Below is a small trained network, with its code and all its weights. Each question gives an input and a target symbol and asks what happens when units are switched off, that is, made to give their printed mean instead of their output.

import numpy as np


def w(rows, s, z=0):
    codes = np.array(rows[::2]) - 128.0
    scale = np.full(codes.shape[1], s)
    scale[-1] = z or s
    return codes * scale


def f(y):
    return y / 2 * (1 + np.tanh(0.7978845608 * (y + 0.044715 * y**3)))


def softmax(a):
    e = np.exp(a - a.max(-1, keepdims=True))
    return e / e.sum(-1, keepdims=True)


def log_softmax(a):
    a = a - a.max(-1, keepdims=True)
    return a - np.log(np.exp(a).sum(-1, keepdims=True))


def net(x, mask):
    ids = ['ΓΔΠΣαεζηθλμτω'.index(c) for c in x.split()]
    T = len(ids)
    res = E[ids] + P[:T]
    r = res
    for j in range(3):
        rows = slice(4 * j, 4 * j + 4)
        q, k, v = (r @ M[0][rows].T for M in (Q, K, V))
        z = softmax(np.where(np.tri(T) > 0, q @ k.T / 4**0.5, -1e9)) @ v
        o = O[0][rows]
        res = res + np.where(mask[j], z, o[:, -1]) @ o[:, :-1]
    y = f(res @ A[0][:, :-1].T + A[0][:, -1])
    res = res + np.where(mask[3:7], y, B[0][:, -1]) @ B[0][:, :-1]
    return log_softmax(res[-1] @ U[:, :-1].T + U[:, -1])


Q, K, V, O, A, B = {}, {}, {}, {}, {}, {}
E = w([
[111,118,155,138,170,13,153,201,112],'Γ',
[148,37,94,148,153,184,248,35,153],'Δ',
[119,94,133,143,141,84,168,148,123],'Π',
[128,111,108,149,120,89,189,168,153],'Σ',
[127,89,119,104,126,84,177,117,156],'α',
[72,93,140,92,107,75,86,144,55],'ε',
[124,113,148,113,87,103,145,124,110],'ζ',
[90,147,132,147,61,166,135,156,102],'η',
[215,138,114,33,194,188,150,254,91],'θ',
[59,114,122,131,118,79,95,209,101],'λ',
[21,101,115,103,117,183,103,152,148],'μ',
[54,75,78,202,126,193,144,194,122],'τ',
[108,147,216,110,94,206,162,72,143],'ω',
],0.02)
P = w([
[93,121,171,63,26,23,118,32,137],'0',
[122,40,160,131,74,108,118,82,174],'1',
[149,83,187,120,69,104,155,131,182],'2',
[116,105,186,102,72,138,154,154,164],'3',
[108,138,209,94,97,112,194,198,165],'4',
[85,127,222,86,133,149,175,137,137],'5',
[78,162,209,82,126,164,203,151,146],'6',
[68,164,240,96,148,149,191,157,117],'7',
[34,126,254,92,169,195,153,112,73],'8',
],0.0092)
Q[0] = w([
[114,121,147,245,45,144,171,78,84],'head 0',
[169,86,148,49,25,196,195,181,101],'head 0',
[146,98,24,140,80,62,13,165,184],'head 0',
[53,101,131,192,126,220,208,147,106],'head 0',
[112,156,182,220,176,133,167,123,213],'head 1',
[199,88,105,188,19,179,153,114,105],'head 1',
[137,53,188,117,192,57,201,84,26],'head 1',
[130,234,114,138,140,152,163,55,70],'head 1',
[229,74,36,104,166,168,123,230,121],'head 2',
[189,111,159,246,147,233,62,80,195],'head 2',
[240,183,37,235,168,137,88,170,63],'head 2',
[71,3,147,184,79,29,227,77,195],'head 2',
],0.0056)
K[0] = w([
[180,99,152,136,90,198,153,117,100],'head 0',
[119,136,193,113,126,245,102,152,194],'head 0',
[175,40,107,124,53,121,88,155,146],'head 0',
[112,124,176,94,163,190,176,177,136],'head 0',
[124,122,150,135,171,144,166,157,186],'head 1',
[183,93,118,201,49,122,134,112,146],'head 1',
[209,114,98,148,181,78,100,121,101],'head 1',
[97,121,208,123,140,255,84,106,130],'head 1',
[104,92,166,217,66,130,146,185,152],'head 2',
[90,85,153,119,67,93,148,110,149],'head 2',
[37,132,139,105,63,102,163,50,121],'head 2',
[153,110,88,140,147,163,90,125,92],'head 2',
],0.0082)
V[0] = w([
[148,81,57,63,145,65,121,199,72],'head 0',
[103,69,98,182,53,98,92,86,142],'head 0',
[145,112,64,116,67,151,135,180,119],'head 0',
[191,176,152,99,123,122,136,129,119],'head 0',
[98,167,121,202,159,90,111,95,148],'head 1',
[76,207,136,134,90,148,165,82,172],'head 1',
[119,2,128,94,56,93,119,126,159],'head 1',
[140,150,163,79,120,130,211,173,143],'head 1',
[175,152,145,42,174,161,117,140,82],'head 2',
[171,110,90,187,104,160,117,128,124],'head 2',
[151,189,108,81,186,76,118,130,158],'head 2',
[118,77,185,108,122,71,92,96,202],'head 2',
],0.0085)
O[0] = w([
[155,160,128,211,121,140,227,169,61,157],'head 0',
[100,103,58,153,180,101,118,126,114,105],'head 0',
[110,125,101,218,136,103,107,80,117,140],'head 0',
[154,95,181,89,101,107,131,152,134,116],'head 0',
[142,40,94,126,161,101,79,114,116,78],'head 1',
[189,104,126,138,221,74,119,163,21,102],'head 1',
[144,217,149,177,161,193,76,126,134,254],'head 1',
[139,254,92,90,44,103,142,58,125,222],'head 1',
[174,119,136,128,223,100,86,118,196,168],'head 2',
[118,107,111,78,122,121,137,189,104,81],'head 2',
[187,68,76,185,180,146,129,140,165,116],'head 2',
[79,183,116,79,81,151,103,135,123,151],'head 2',
],0.0076,0.0097)
A[0] = w([
[74,111,95,135,122,3,146,19,70,28],'neuron 0',
[182,20,184,146,160,46,163,156,122,113],'neuron 1',
[173,54,60,207,177,93,74,138,182,200],'neuron 2',
[151,85,146,159,86,150,164,39,152,254],'neuron 3',
],0.0065,0.00084)
B[0] = w([
[135,137,12,125,119,173,2,126,175,200],'neuron 0',
[158,126,101,139,4,134,105,172,90,182],'neuron 1',
[191,61,187,157,198,241,181,163,78,173],'neuron 2',
[94,91,219,134,89,138,48,150,194,254],'neuron 3',
],0.0097,0.0027)
U = w([
[147,118,113,107,186,172,104,171,118,171],'Γ',
[120,114,105,85,192,140,154,89,113,122],'Δ',
[136,111,101,82,152,148,146,109,130,67],'Π',
[118,154,100,95,224,196,121,150,152,60],'Σ',
[74,144,158,98,137,150,197,91,104,215],'α',
[134,114,98,93,151,155,140,104,126,37],'ε',
[123,78,89,70,101,146,95,202,164,4],'ζ',
[47,178,111,130,73,111,79,97,194,205],'η',
[254,109,121,103,106,180,97,127,77,240],'θ',
[146,97,118,89,133,140,128,112,109,65],'λ',
[107,141,162,110,165,122,178,32,71,41],'μ',
[136,88,108,84,124,147,115,135,115,51],'τ',
[142,106,97,36,179,149,41,233,197,114],'ω',
],0.0068,0.0031)

Each question gives the input, a string of symbols that net reads in full, and the target symbol t.
The units are the heads (4 rows each of Q, K, V and O) and the neurons (one row each of A and B). Each row of codes is followed by its name. A weight is (code - 128) times the scale printed after its matrix; where a second scale follows, it is the last column's (O, A, B and U).
mask holds one flag per unit, heads first, then neurons. A switched-off unit (its flag False) gives its mean, the last column of its rows in O or B, instead of its output. The means were averaged over made-up inputs and are rounded, as every weight is.
A unit's drop is (log p(t) with every unit on - log p(t) with that unit switched off) / (log p(t) with every unit on - log p(t) with every unit switched off).
The circuit of an input: a set's keep is (log p(t) with only the set's units on - log p(t) with every unit switched off) / (log p(t) with every unit on - log p(t) with every unit switched off). Starting from all 7 units, units are removed one at a time, each time the one whose removal leaves the highest keep (on an exact tie, the one counted first), for as long as the keep stays at least 0.8.
units of the circuit, in order: the units of the circuit, biggest drop first
k most important neurons: the k neurons with the biggest drops, biggest first
which heads matter: for each layer, one digit per head in row order, 1 if its drop is at least 0.15 and else 0, layers parted by /
drop when u is switched off: that unit's drop, to one decimal
input θ Σ ω ω Π η, target ω: which heads matter	101
input μ η ε Π θ Σ μ ω, target ω: units of the circuit, in order	(head 0; head 2)
input Γ α ε Σ τ ω θ ζ, target ω: which heads matter	101
input θ ε Δ, target θ: most important neuron	(neuron 2)
input ζ Π θ Π, target θ: units of the circuit, in order	(head 2; neuron 1; head 0)
input τ η Π Σ Γ ε Σ θ α, target θ: units of the circuit, in order	(head 2; neuron 1)
input θ ε Π λ μ Γ μ, target Σ: units of the circuit, in order	(head 2; neuron 2)
input Π Π Γ ζ Δ, target η: which heads matter	100
input Δ Γ Π α θ Δ ζ, target θ: units of the circuit, in order	(head 2; head 0)
input Π Γ Π Δ τ θ, target α: units of the circuit, in order	(head 2; head 0; head 1)
input Π Δ ε θ η, target θ: units of the circuit, in order	(head 2; head 0)
input Γ Δ ε Σ θ τ Σ τ, target α: units of the circuit, in order	(head 0; head 2)
input Γ Γ θ α, target θ: which heads matter	101
input ε τ ζ θ μ θ, target α: units of the circuit, in order	(head 2; head 1)
input Γ Σ Π θ ε, target θ: units of the circuit, in order	(head 2; neuron 1; head 0)
input ω λ Δ, target η: units of the circuit, in order	(neuron 3)
input θ Π η, target θ: drop when head 1 is switched off	0.4
input α θ Δ, target θ: drop when head 2 is switched off	1.2
input θ Γ ω, target ω: drop when neuron 3 is switched off	0.1
input Π θ Σ, target θ: drop when neuron 2 is switched off	0.2
input θ Γ Σ ζ Π η ζ μ, target Σ: units of the circuit, in order	(head 2)
